Here is a tiny trained network, its code and every weight. The questions are about switching its units off for an input and a class, where a switched-off unit gives its printed mean instead of its output.

import numpy as np


def w(rows, s, z=0):
    codes = np.array(rows[::2]) - 128.0
    scale = np.full(codes.shape[1], s)
    scale[-1] = z or s
    return codes * scale


def norm(h):
    return h / np.sqrt((h * h).mean(-1, keepdims=True) + 1e-5)


def f(y):
    return y / 2 * (1 + np.tanh(0.7978845608 * (y + 0.044715 * y**3)))


def log_softmax(a):
    a = a - a.max(-1, keepdims=True)
    return a - np.log(np.exp(a).sum(-1, keepdims=True))


def net(x, mask):
    res = np.array(x, float).reshape(1, 6) / 4 @ E
    u = 0
    for l in range(2):
        y = f(norm(res) @ A[l][:, :-1].T + A[l][:, -1])
        res = res + np.where(mask[u : u + 16], y, B[l][:, -1]) @ B[l][:, :-1]
        u += 16
    return log_softmax(norm(res)[-1] @ U[:, :-1].T + U[:, -1])


A, B = {}, {}
E = w([
[128,125,125,129,126,131,129],'x0',
[136,99,134,115,157,147,14],'x1',
[129,127,126,130,126,128,128],'x2',
[81,184,40,171,199,171,100],'x3',
[104,116,195,251,111,207,128],'x4',
[128,128,128,129,127,127,127],'x5',
],0.011)
A[0] = w([
[133,158,138,75,144,128,65,82],'0.n0',
[149,74,154,181,100,134,107,92],'0.n1',
[130,111,230,203,66,203,130,66],'0.n2',
[154,101,130,138,138,138,2,169],'0.n3',
[64,198,114,229,187,152,119,5],'0.n4',
[76,118,121,79,97,228,144,61],'0.n5',
[119,149,41,105,172,188,97,32],'0.n6',
[34,198,87,109,145,97,152,33],'0.n7',
[50,190,80,172,154,157,73,125],'0.n8',
[158,116,89,39,116,100,107,254],'0.n9',
[172,128,171,197,118,131,72,48],'0.n10',
[24,116,217,254,86,130,97,198],'0.n11',
[61,207,8,97,191,150,129,93],'0.n12',
[192,107,142,115,137,168,11,181],'0.n13',
[188,164,165,137,81,109,227,115],'0.n14',
[49,117,110,174,157,235,157,31],'0.n15',
],0.0095,0.0059)
B[0] = w([
[177,126,185,141,88,127,122,143],'0.n0',
[63,130,125,82,183,107,153,152],'0.n1',
[18,167,187,158,119,73,144,211],'0.n2',
[97,110,187,104,165,126,65,197],'0.n3',
[229,65,60,99,128,151,169,186],'0.n4',
[135,133,127,123,117,128,129,119],'0.n5',
[73,134,232,196,145,81,90,165],'0.n6',
[81,95,27,160,105,133,138,158],'0.n7',
[196,159,141,155,142,96,128,208],'0.n8',
[173,92,107,155,114,101,149,234],'0.n9',
[43,139,120,40,144,162,111,148],'0.n10',
[136,144,121,110,82,211,130,254],'0.n11',
[1,126,175,173,94,91,127,229],'0.n12',
[159,40,150,76,183,109,94,200],'0.n13',
[109,120,157,133,131,91,168,192],'0.n14',
[206,116,75,126,92,121,137,178],'0.n15',
],0.0092,0.0098)
A[1] = w([
[193,113,162,78,183,126,128,151],'1.n0',
[112,65,167,120,108,131,84,82],'1.n1',
[110,145,91,66,142,69,86,149],'1.n2',
[200,67,122,94,121,149,94,33],'1.n3',
[82,119,105,155,144,161,6,168],'1.n4',
[204,91,130,124,155,84,176,30],'1.n5',
[118,106,133,139,165,109,22,2],'1.n6',
[137,87,123,162,96,84,159,88],'1.n7',
[235,125,101,152,107,148,193,132],'1.n8',
[129,191,40,138,126,150,172,71],'1.n9',
[102,155,129,101,110,165,145,84],'1.n10',
[126,169,167,157,101,196,93,87],'1.n11',
[125,70,164,62,157,161,102,90],'1.n12',
[118,132,180,108,125,142,122,78],'1.n13',
[55,126,148,88,150,51,147,61],'1.n14',
[201,102,136,135,205,205,47,49],'1.n15',
],0.014,0.0056)
B[1] = w([
[105,127,57,200,103,139,163,211],'1.n0',
[104,124,140,129,159,180,44,207],'1.n1',
[94,126,239,207,169,173,142,191],'1.n2',
[49,50,117,166,66,86,144,185],'1.n3',
[196,167,145,28,133,134,143,255],'1.n4',
[152,121,99,86,131,150,109,192],'1.n5',
[195,149,194,148,176,107,217,211],'1.n6',
[114,167,82,53,96,143,136,211],'1.n7',
[155,188,180,110,213,192,74,234],'1.n8',
[146,98,151,199,142,153,22,188],'1.n9',
[119,124,162,152,162,68,132,141],'1.n10',
[191,102,61,95,126,64,128,183],'1.n11',
[102,118,75,158,95,142,68,221],'1.n12',
[86,188,140,136,150,154,122,154],'1.n13',
[191,138,80,161,150,146,116,237],'1.n14',
[136,185,31,84,50,80,254,229],'1.n15',
],0.011,0.007)
U = w([
[225,162,70,51,97,124,199,213],'0',
[75,148,63,218,119,71,154,110],'1',
[49,171,198,128,64,145,231,2],'2',
[185,179,129,200,140,234,101,127],'3',
[121,5,90,123,108,92,87,154],'4',
[182,130,216,141,220,55,117,82],'5',
[55,124,195,53,128,198,33,106],'6',
],0.02,0.0033)

Each question gives the input, the list of numbers given to net, and the class t.
The units are the neurons (one row each of A and B). Each row of codes is followed by its name. A weight is (code - 128) times the scale printed after its matrix; where a second scale follows, it is the last column's (A, B and U).
mask holds one flag per neuron, layer by layer. A switched-off neuron (its flag False) gives its mean, the last column of its row in B, instead of its output. The means were averaged over made-up inputs and are rounded, as every weight is.
A unit's drop is (log p(t) with every unit on - log p(t) with that unit switched off) / (log p(t) with every unit on - log p(t) with every unit switched off).
The circuit of an input: a set's keep is (log p(t) with only the set's units on - log p(t) with every unit switched off) / (log p(t) with every unit on - log p(t) with every unit switched off). Starting from the 12 units with the biggest drops (on a tie, the unit counted first), units are removed one at a time, each time the one whose removal leaves the highest keep (on an exact tie, the one counted first), for as long as the keep stays at least 0.8.
circuit, biggest first: the units of the circuit, biggest drop first
k most important neurons: the k neurons with the biggest drops, biggest first
k most important neurons of layer l: the k neurons of layer l with the biggest drops, biggest first
drop of u: that unit's drop, to one decimal
input [8,-8,7,7,1,8], class 3: circuit, biggest first -> (1.n9)
input [-1,3,-8,-5,0,-6], class 4: 2 most important neurons of layer 0 -> (0.n12, 0.n13)
input [-6,1,-5,-6,-5,-2], class 4: 4 most important neurons of layer 1 -> (1.n3, 1.n15, 1.n4, 1.n6)
input [7,1,-1,6,0,4], class 5: 2 most important neurons of layer 0 -> (0.n12, 0.n6)
input [-3,7,0,3,1,-2], class 0: 3 most important neurons -> (1.n15, 1.n4, 0.n2)
input [5,1,3,-7,-6,1], class 4: 3 most important neurons -> (1.n3, 1.n15, 1.n4)
input [-5,7,5,7,1,-2], class 0: 2 most important neurons of layer 0 -> (0.n2, 0.n4)
input [8,6,-5,-1,0,-7], class 4: 3 most important neurons of layer 0 -> (0.n13, 0.n12, 0.n2)
input [8,2,6,-8,-8,-6], class 4: 3 most important neurons of layer 1 -> (1.n3, 1.n15, 1.n4)
input [-5,4,6,7,0,6], class 5: 3 most important neurons -> (0.n12, 0.n6, 0.n11)
input [0,-6,4,7,1,6], class 3: 2 most important neurons -> (0.n4, 0.n2)
input [4,0,2,5,-3,-7], class 1: 2 most important neurons -> (0.n12, 0.n7)
input [-7,2,-3,6,1,0], class 0: 3 most important neurons -> (0.n4, 0.n2, 1.n15)
input [1,5,6,-1,-2,0], class 4: 2 most important neurons -> (0.n13, 1.n3)
input [0,7,-6,0,-4,-7], class 4: most important neuron -> (0.n13)
input [-5,1,5,-3,8,-8], class 6: 2 most important neurons of layer 1 -> (1.n15, 1.n6)
input [-1,-5,-7,5,-2,-5], class 1: drop of 0.n12 -> 0.6
input [-3,4,-3,5,-4,6], class 5: drop of 0.n10 -> 0.0
input [6,6,-5,4,-6,-3], class 5: drop of 1.n6 -> 0.1
input [5,8,-1,-2,-3,-5], class 4: most important neuron -> (1.n3)
